How the items are linked:
s829: d>s37, u>s852, x>s838, v>s51, p>s263, q>s860
s705: d>s246, u>s436, x>s463, v>s602, p>s568, q>s3
s81: d>s545, u>s504, x>s128, v>s297, p>s72, q>s773
s72: d>s107, u>s128, x>s545, v>s582, p>s773, q>s297
s41: d>s576, u>s950, x>s86, v>s178, p>s685, q>s697
s707: d>s705, u>s582, x>s846, v>s246, p>s436, q>s463
s950: d>s685, u>s403, x>s41, v>s287, p>s86, q>s576
s131: d>s253, u>s23, x>s210, v>s293, p>s327, q>s383
s383: d>s852, u>s253, x>s703, v>s263, p>s293, q>s829
s307: d>s131, u>s75, x>s895, v>s253, p>s23, q>s210
s620: d>s359, u>s985, x>s832, v>s972, p>s757, q>s770
s757: d>s718, u>s832, x>s359, v>s950, p>s770, q>s972
s703: d>s829, u>s383, x>s293, v>s37, p>s852, q>s838
s359: d>s972, u>s757, x>s770, v>s41, p>s718, q>s403
s962: d>s726, u>s51, x>s221, v>s128, p>s640, q>s504
s773: d>s646, u>s545, x>s107, v>s846, p>s297, q>s582
s37: d>s51, u>s263, x>s860, v>s640, p>s276, q>s962
s846: d>s463, u>s707, x>s436, v>s3, p>s705, q>s568
s545: d>s297, u>s72, x>s773, v>s707, p>s107, q>s646
s436: d>s568, u>s846, x>s705, v>s341, p>s463, q>s246
s718: d>s950, u>s770, x>s972, v>s685, p>s403, q>s41
s602: d>s832, u>s341, x>s985, v>s770, p>s620, q>s757
s985: d>s757, u>s602, x>s620, v>s718, p>s832, q>s359
s263: d>s276, u>s838, x>s37, v>s221, p>s860, q>s51
s504: d>s72, u>s726, x>s81, v>s107, p>s128, q>s545
s276: d>s221, u>s860, x>s51, v>s504, p>s962, q>s640
s403: d>s86, u>s972, x>s950, v>s697, p>s41, q>s685
s860: d>s962, u>s37, x>s276, v>s726, p>s51, q>s221
s852: d>s263, u>s293, x>s829, v>s276, p>s838, q>s37
s178: d>s75, u>s287, x>s767, v>s23, p>s405, q>s307
s23: d>s327, u>s895, x>s131, v>s703, p>s210, q>s253
s832: d>s770, u>s620, x>s757, v>s403, p>s359, q>s718
s3: d>s985, u>s246, x>s341, v>s757, p>s602, q>s620
s128: d>s773, u>s81, x>s72, v>s646, p>s545, q>s107
s972: d>s41, u>s718, x>s403, v>s576, p>s950, q>s86
s405: d>s895, u>s767, x>s75, v>s210, p>s307, q>s23
s640: d>s81, u>s221, x>s726, v>s545, p>s504, q>s128
s895: d>s210, u>s307, x>s23, v>s383, p>s131, q>s327
s51: d>s640, u>s276, x>s962, v>s81, p>s221, q>s726
s86: d>s697, u>s41, x>s685, v>s767, p>s576, q>s287
s770: d>s403, u>s359, x>s718, v>s86, p>s972, q>s950
s210: d>s383, u>s131, x>s327, v>s852, p>s253, q>s703
s246: d>s602, u>s568, x>s3, v>s832, p>s341, q>s985
s838: d>s860, u>s829, x>s263, v>s962, p>s37, q>s276
s107: d>s582, u>s773, x>s297, v>s436, p>s646, q>s707
s576: d>s178, u>s685, x>s697, v>s75, p>s287, q>s767
s463: d>s3, u>s705, x>s568, v>s985, p>s246, q>s341
s75: d>s23, u>s405, x>s307, v>s327, p>s895, q>s131
s253: d>s293, u>s327, x>s383, v>s838, p>s703, q>s852
s646: d>s846, u>s297, x>s582, v>s463, p>s707, q>s436
s287: d>s405, u>s697, x>s178, v>s895, p>s767, q>s75
s297: d>s707, u>s107, x>s646, v>s705, p>s582, q>s846
s293: d>s838, u>s703, x>s852, v>s860, p>s829, q>s263
s697: d>s767, u>s576, x>s287, v>s307, p>s178, q>s405
s726: d>s128, u>s640, x>s504, v>s773, p>s81, q>s72
s568: d>s341, u>s463, x>s246, v>s620, p>s3, q>s602
s341: d>s620, u>s3, x>s602, v>s359, p>s985, q>s832
s327: d>s703, u>s210, x>s253, v>s829, p>s383, q>s293
s685: d>s287, u>s86, x>s576, v>s405, p>s697, q>s178
s582: d>s436, u>s646, x>s707, v>s568, p>s846, q>s705
s221: d>s504, u>s962, x>s640, v>s72, p>s726, q>s81
s767: d>s307, u>s178, x>s405, v>s131, p>s75, q>s895

The rows follow the links: the fewer symbols apart two items are, the more alike their rows tend to be.

Each row, then its item:
-14 34 -20 19 5 -12 42 -58 -13 -20 24 -65 6 106 -45 3 -40 19 -8 14 0 38 -49 -16 63 19 -14 -13 -18 -5 41 -35 33 -2 25 -9 13 -62 30 -24 -25 -3 -26 22 -7 -3 7 -41 59 27 28 -39 -28 -12 8 -48 -12 -10 12 -78 -3 50 -39 12 54 -32 -43 6; item s287
8 -21 16 -5 -60 5 22 -9 63 39 -44 3 -2 -39 -68 25 39 -70 50 -39 -18 -23 -42 22 -4 -58 1 24 -11 45 20 -15 -16 46 -43 71 19 12 -60 -53 -42 29 11 -6 41 26 5 60 8 -17 2 2 -24 53 -2 4 44 -15 -10 22 31 -46 26 -32 -39 38 53 12; item s3
-6 18 1 -34 12 -15 -20 53 -4 -8 24 6 -34 -49 107 27 -2 14 -32 21 19 7 16 16 -48 4 23 -2 36 -40 -18 29 -18 -50 36 -41 -41 33 32 103 61 -12 34 5 8 -16 -1 16 -95 -31 -30 51 -3 -28 -35 45 11 -4 -21 60 8 -25 19 -16 4 -16 5 -5; item s860
-9 -48 17 7 52 5 -35 58 -42 -21 -6 49 16 -67 56 -55 -12 15 -10 13 -13 -4 81 -28 -59 55 7 -9 -18 -20 -40 64 -23 -11 -18 -57 -4 18 46 40 66 -20 -43 -38 -34 -24 22 -52 -2 16 -16 43 74 -33 23 11 -37 36 7 14 -29 7 -16 1 -25 27 -1 -9; item s640
11 70 -25 -26 -10 -21 12 -21 -9 -5 52 -59 -45 67 58 56 -15 29 -46 20 36 19 -46 33 23 -19 -1 -14 55 -28 15 -36 23 -48 67 -17 -35 -10 9 64 -7 -1 51 41 21 -3 -23 21 -58 -13 -9 -6 -64 -22 -46 15 22 -31 -14 14 19 5 15 5 52 -54 -21 3; item s23
7 -12 -2 36 -12 10 15 -56 1 1 -23 1 32 45 -106 -21 3 -7 38 -13 -18 -3 -23 -12 54 -3 -13 4 -41 38 21 -24 16 50 -39 45 45 -37 -25 -92 -52 10 -31 -3 -5 10 1 -11 90 37 37 -49 1 28 36 -43 -9 4 21 -62 -8 22 -23 12 -3 10 -12 -2; item s359
18 -20 7 3 47 29 -63 43 -39 -7 -19 96 17 -99 36 -49 24 36 1 -1 -10 -40 92 -13 -50 6 3 0 19 -8 -58 32 -21 3 -34 -20 -4 48 -11 11 41 -11 5 -26 -41 -6 -22 -8 -16 7 -17 5 62 -11 12 30 -38 27 18 39 -35 -20 22 25 -49 21 5 -24; item s81
-9 -48 24 -10 -60 -20 45 -8 72 32 -34 -31 -10 -1 -80 22 14 -84 41 -21 -21 11 -60 5 2 -31 3 13 -48 39 47 3 -1 41 -32 58 21 -21 -21 -43 -34 21 -14 1 48 27 37 37 24 -18 8 19 -21 52 14 -18 49 -6 -32 -4 41 -24 -7 -52 -14 31 51 19; item s602
26 -13 3 -8 28 28 -66 55 -27 2 -27 100 11 -103 35 -40 35 19 2 -11 -9 -47 78 6 -51 -11 13 10 22 -7 -60 25 -21 2 -27 -7 -11 61 -25 15 29 1 17 -25 -29 -3 -26 9 -31 -7 -18 18 45 -9 7 42 -26 19 13 52 -29 -27 39 18 -55 32 17 -20; item s128
-7 -29 7 36 -19 7 27 -49 16 9 -29 -13 37 37 -111 -21 -5 -29 47 -19 -19 3 -27 -23 41 -3 -15 3 -47 41 26 -20 13 52 -39 38 43 -43 -7 -89 -45 8 -50 -5 6 14 16 -16 96 30 34 -33 4 27 36 -44 -1 3 7 -65 -6 16 -30 -2 -3 19 -2 10; item s757
23 31 -17 33 -21 25 11 -65 3 4 -15 3 27 56 -96 0 17 9 30 -21 -9 -18 -32 5 67 -41 -17 19 6 35 13 -59 24 46 -23 53 28 -13 -55 -94 -76 22 1 10 1 21 -31 17 66 23 31 -72 -27 24 12 -26 -5 -18 20 -46 -4 15 8 25 -1 -13 -13 -2; item s718
28 48 -26 1 58 15 -56 14 -66 -30 38 40 -2 -12 86 -11 -2 81 -49 22 19 -16 60 0 -5 17 5 -7 57 -37 -50 -2 -1 -41 38 -50 -33 32 11 55 32 -18 34 5 -44 -22 -45 -18 -45 8 -5 -9 13 -41 -20 28 -40 2 24 30 -35 12 28 48 8 -30 -38 -28; item s829
16 90 -37 -16 -4 -17 3 -36 -18 -10 55 -43 -36 70 52 48 -1 49 -50 14 28 13 -36 32 42 -24 0 -14 63 -29 6 -51 28 -42 67 -10 -28 8 -13 43 -16 1 63 42 7 3 -37 25 -55 -18 0 -28 -69 -14 -52 22 11 -34 5 1 9 13 21 14 45 -62 -33 -3; item s895
-27 -57 29 1 -50 -23 53 -20 69 26 -34 -33 2 8 -86 13 1 -76 42 -24 -14 15 -58 -5 7 -13 -3 12 -57 37 50 0 -1 41 -34 50 26 -28 -7 -47 -32 11 -30 -6 48 22 41 19 43 0 4 9 -15 39 19 -30 39 -6 -24 -19 38 -19 -16 -44 -9 32 38 24; item s985
-7 40 -23 32 15 6 20 -60 -38 -20 34 -47 17 107 -37 -5 -29 45 -21 15 6 21 -29 -20 69 16 -17 -11 -1 -2 20 -43 31 -6 22 -9 14 -46 22 -34 -29 -2 -14 23 -24 -9 -12 -47 56 39 33 -54 -23 -13 10 -45 -18 -4 20 -75 -17 50 -28 32 53 -38 -54 -3; item s178
-6 -36 18 -9 -63 -9 38 -8 76 38 -37 -17 -7 -14 -74 26 29 -81 51 -28 -17 -3 -59 22 -2 -43 -5 14 -23 40 37 -8 -16 47 -40 62 23 -1 -40 -44 -43 25 3 -9 55 32 26 52 12 -21 -3 8 -28 46 -1 -9 51 -11 -30 14 36 -30 16 -44 -30 34 52 20; item s341

Each walk starts at a row. The symbols on each line, taken left to right, move it on to the next item.
Answer with the item's row; about right is enough.
18 17 -5 31 -20 22 11 -61 -1 0 -17 1 32 51 -105 -14 16 1 37 -21 -14 -11 -15 -5 64 -22 -19 7 -19 40 14 -41 19 45 -37 50 33 -24 -45 -103 -65 13 -13 2 -4 18 -19 -1 86 26 32 -65 -10 26 24 -33 -12 -6 23 -59 -9 12 -10 27 -9 0 -16 -5
q q q x	29 81 -38 23 21 11 -11 -60 -53 -28 38 -21 2 92 2 6 -13 76 -28 10 16 3 -9 4 74 -5 -15 -4 33 -12 -4 -56 27 -16 41 -6 -3 -21 -14 -13 -40 -3 20 40 -27 -9 -49 -13 22 24 29 -64 -33 -14 -10 -11 -24 -21 32 -48 -25 42 -1 50 44 -59 -60 -20
q v x d v	-33 -46 17 -17 29 -23 -15 61 -15 -6 9 10 -11 -56 76 -21 -28 -13 -20 15 -8 19 43 -19 -68 44 20 -11 -15 -35 -18 72 -30 -36 14 -59 -20 5 68 74 79 -27 -30 -26 -13 -23 36 -28 -50 -9 -25 63 45 -30 2 12 -10 26 -14 33 -11 -5 -16 -21 -2 18 17 8
-8 63 -24 -25 -12 -26 18 -11 -7 -7 53 -69 -42 63 71 54 -25 19 -51 19 39 31 -53 22 16 -7 -2 -13 38 -36 12 -17 16 -45 77 -23 -28 -6 29 71 5 -13 39 41 22 -9 -10 13 -72 -24 -6 15 -55 -25 -49 6 30 -26 -13 13 28 14 3 -7 55 -54 -20 10
p d d d q q	9 -27 5 11 57 27 -57 49 -41 -18 -15 89 21 -87 36 -59 11 34 1 -2 -9 -33 93 -23 -43 31 7 -7 10 -11 -53 40 -19 -4 -20 -37 -4 37 6 8 47 -14 -16 -31 -44 -15 -15 -29 1 10 -10 14 75 -22 27 22 -44 32 22 27 -34 -10 5 21 -40 22 -3 -21
x v q q v	-25 -57 24 9 -41 -7 51 -32 59 20 -32 -38 15 29 -99 2 -7 -69 48 -18 -18 17 -53 -12 17 -1 -12 6 -69 40 36 -3 -6 48 -38 38 30 -43 -2 -64 -26 12 -53 -11 36 23 42 -1 70 13 18 -1 -6 33 32 -46 29 8 -11 -36 20 2 -27 -34 -5 32 28 25
16 67 -32 31 18 12 8 -57 -45 -30 34 -34 21 104 -22 2 -24 66 -24 13 13 12 -20 -14 75 10 -15 -7 17 -9 4 -50 36 -3 28 -8 7 -30 7 -32 -38 -8 3 30 -38 -11 -32 -29 36 30 33 -65 -25 -21 -1 -23 -30 -16 30 -64 -23 51 -9 43 53 -46 -60 -15
v x u d d q u	29 53 -23 -7 44 13 -57 25 -51 -21 34 34 -15 -22 91 3 3 71 -47 17 15 -15 53 13 -15 -4 6 -9 66 -45 -48 -3 0 -46 35 -44 -39 45 -2 71 30 -11 43 6 -38 -15 -42 -3 -66 -4 -18 1 0 -40 -23 49 -24 2 16 47 -23 3 32 35 -6 -33 -27 -26
u d q x p	-2 -44 9 10 61 17 -51 50 -42 -19 -8 71 21 -77 48 -55 -8 24 -8 11 -10 -13 90 -28 -47 45 8 -5 -6 -13 -49 55 -13 -6 -28 -46 -2 28 29 20 58 -11 -31 -38 -46 -18 5 -39 3 11 -5 23 74 -24 26 17 -43 35 11 21 -37 -3 -5 15 -33 26 -5 -21
26 -21 12 -14 13 18 -55 56 -4 7 -30 82 5 -107 49 -18 44 -1 10 -6 -10 -47 63 7 -58 -18 10 7 32 0 -42 26 -32 2 -29 7 -16 64 -38 17 23 -2 27 -30 -13 4 -20 30 -46 -21 -30 24 36 3 -7 52 -11 11 -2 67 -5 -49 39 5 -57 29 25 -20
v q x p	24 -17 12 -2 -45 16 -4 -3 50 40 -43 36 15 -41 -70 9 51 -52 48 -38 -14 -36 -18 22 -6 -63 -5 28 -2 47 5 -16 -12 53 -48 69 17 26 -76 -62 -41 27 27 -11 29 29 -3 56 8 -7 1 -11 -13 47 8 12 19 -11 -8 21 19 -39 31 -19 -52 33 38 3
d d u q x x	35 50 -22 14 -34 18 13 -68 13 16 -5 -3 13 61 -82 21 21 6 22 -22 -2 -14 -44 17 68 -46 -8 20 15 30 21 -72 25 30 -9 60 20 -14 -66 -80 -70 24 24 20 11 22 -33 30 41 8 25 -70 -48 31 -5 -15 7 -22 13 -36 6 8 20 23 1 -22 -17 -1
16 46 -14 -26 26 2 -44 36 -35 -18 28 22 -28 -39 113 18 9 51 -49 17 21 -11 35 12 -26 -11 8 -6 68 -40 -42 -1 -6 -47 35 -35 -43 48 4 79 35 -11 51 9 -14 -12 -38 15 -87 -26 -24 18 2 -32 -37 50 -11 -8 3 58 -17 -10 27 27 -4 -25 -11 -12
x v v v d v d	-22 -41 9 30 -30 -5 37 -36 33 9 -33 -21 22 36 -100 -15 -8 -54 45 -10 -18 9 -37 -15 28 9 -14 4 -66 40 41 1 11 46 -47 35 38 -42 -4 -84 -36 9 -47 -10 18 9 36 -3 89 20 21 -14 -3 25 37 -49 14 4 4 -59 12 15 -37 -23 3 28 10 18
p u d x p	12 50 -15 -13 -50 -7 32 -53 30 19 5 -48 -23 70 -54 59 17 -14 3 -18 12 -1 -79 30 51 -56 -14 14 20 17 35 -63 25 11 14 52 8 -20 -44 -31 -67 20 40 34 36 24 -15 49 8 -15 16 -40 -73 33 -29 -12 34 -39 -4 -16 27 -4 19 -12 18 -25 -3 10
-24 13 -11 -4 -30 -36 68 -48 22 -1 19 -94 -9 109 -42 33 -33 -23 -7 6 5 44 -84 -6 45 6 -9 -8 -34 3 64 -25 25 -4 29 8 10 -56 31 -10 -31 1 -21 23 32 3 25 -7 29 9 12 -17 -52 4 -4 -38 32 -18 -11 -52 26 29 -37 -24 58 -28 -14 26
v q x q v	8 29 -10 -33 18 -4 -32 49 -19 -9 28 16 -39 -43 112 20 3 32 -43 18 19 -10 27 22 -46 -2 16 -6 59 -43 -29 13 -11 -56 38 -34 -40 41 15 87 43 -8 47 9 -3 -15 -29 17 -91 -31 -25 31 -4 -24 -38 47 14 -5 -7 66 -4 -25 32 7 2 -16 -4 -4
u x d q d p	22 -32 17 -23 1 8 -39 61 20 18 -29 61 -11 -108 45 -1 36 -17 11 -19 -7 -38 48 18 -69 -23 14 14 19 2 -38 29 -35 -6 -17 9 -16 54 -34 30 25 0 26 -27 5 4 -7 45 -61 -29 -34 38 24 9 -6 46 10 8 -14 78 7 -53 39 -13 -59 34 41 -7
-15 -11 17 -30 16 -25 -6 62 -4 -5 15 -10 -27 -47 106 13 -12 -1 -44 21 12 15 25 9 -63 15 24 -10 17 -47 -18 46 -19 -49 32 -50 -33 22 43 99 60 -18 18 1 9 -14 14 7 -84 -28 -31 67 12 -27 -27 32 8 2 -20 58 4 -15 7 -21 9 0 19 6
u u v v x	-4 -47 24 -29 -18 -3 -21 65 36 34 -27 46 -14 -107 33 2 37 -44 17 -15 -9 -31 27 15 -72 -19 20 14 1 9 -19 39 -30 -2 -26 10 -13 47 -17 34 29 4 16 -26 24 3 11 42 -58 -32 -29 52 22 16 -17 45 22 7 -23 75 16 -53 31 -32 -51 43 52 1
x v q u	28 -14 11 3 -30 32 -14 3 30 32 -49 61 17 -55 -67 -6 57 -32 46 -37 -24 -50 8 13 -3 -51 -6 22 -1 40 -15 -14 -13 52 -53 65 21 32 -80 -76 -43 23 14 -17 13 29 -19 51 25 -4 7 -25 8 48 16 6 3 1 6 19 3 -36 37 6 -60 36 30 -10
20 39 -22 10 67 16 -50 9 -78 -31 31 32 9 -3 80 -21 -16 81 -47 25 14 -8 64 -7 4 36 1 -13 40 -44 -41 -1 11 -37 36 -52 -28 15 19 43 36 -17 15 5 -48 -25 -36 -35 -25 15 1 -14 25 -46 -8 19 -52 9 28 6 -41 20 12 43 17 -30 -45 -28
u u u	-20 21 -15 6 47 -15 6 4 -53 -40 39 -38 -1 51 67 -4 -50 55 -50 38 17 41 15 -23 6 58 3 -25 -5 -41 -4 20 9 -46 44 -70 -19 -27 79 66 49 -24 -16 10 -28 -32 10 -65 -10 12 -2 12 14 -51 -12 -12 -21 5 12 -21 -28 38 -38 14 54 -34 -52 -4
v v d p d x	-8 -65 28 -33 -17 -8 -7 62 47 29 -38 30 -15 -93 26 3 24 -64 22 -12 -10 -7 15 5 -75 -10 17 12 -15 10 -8 52 -36 11 -30 6 -3 31 -4 26 34 4 -3 -31 30 5 36 40 -43 -28 -33 66 22 17 4 24 28 12 -27 62 21 -47 10 -43 -45 52 63 5
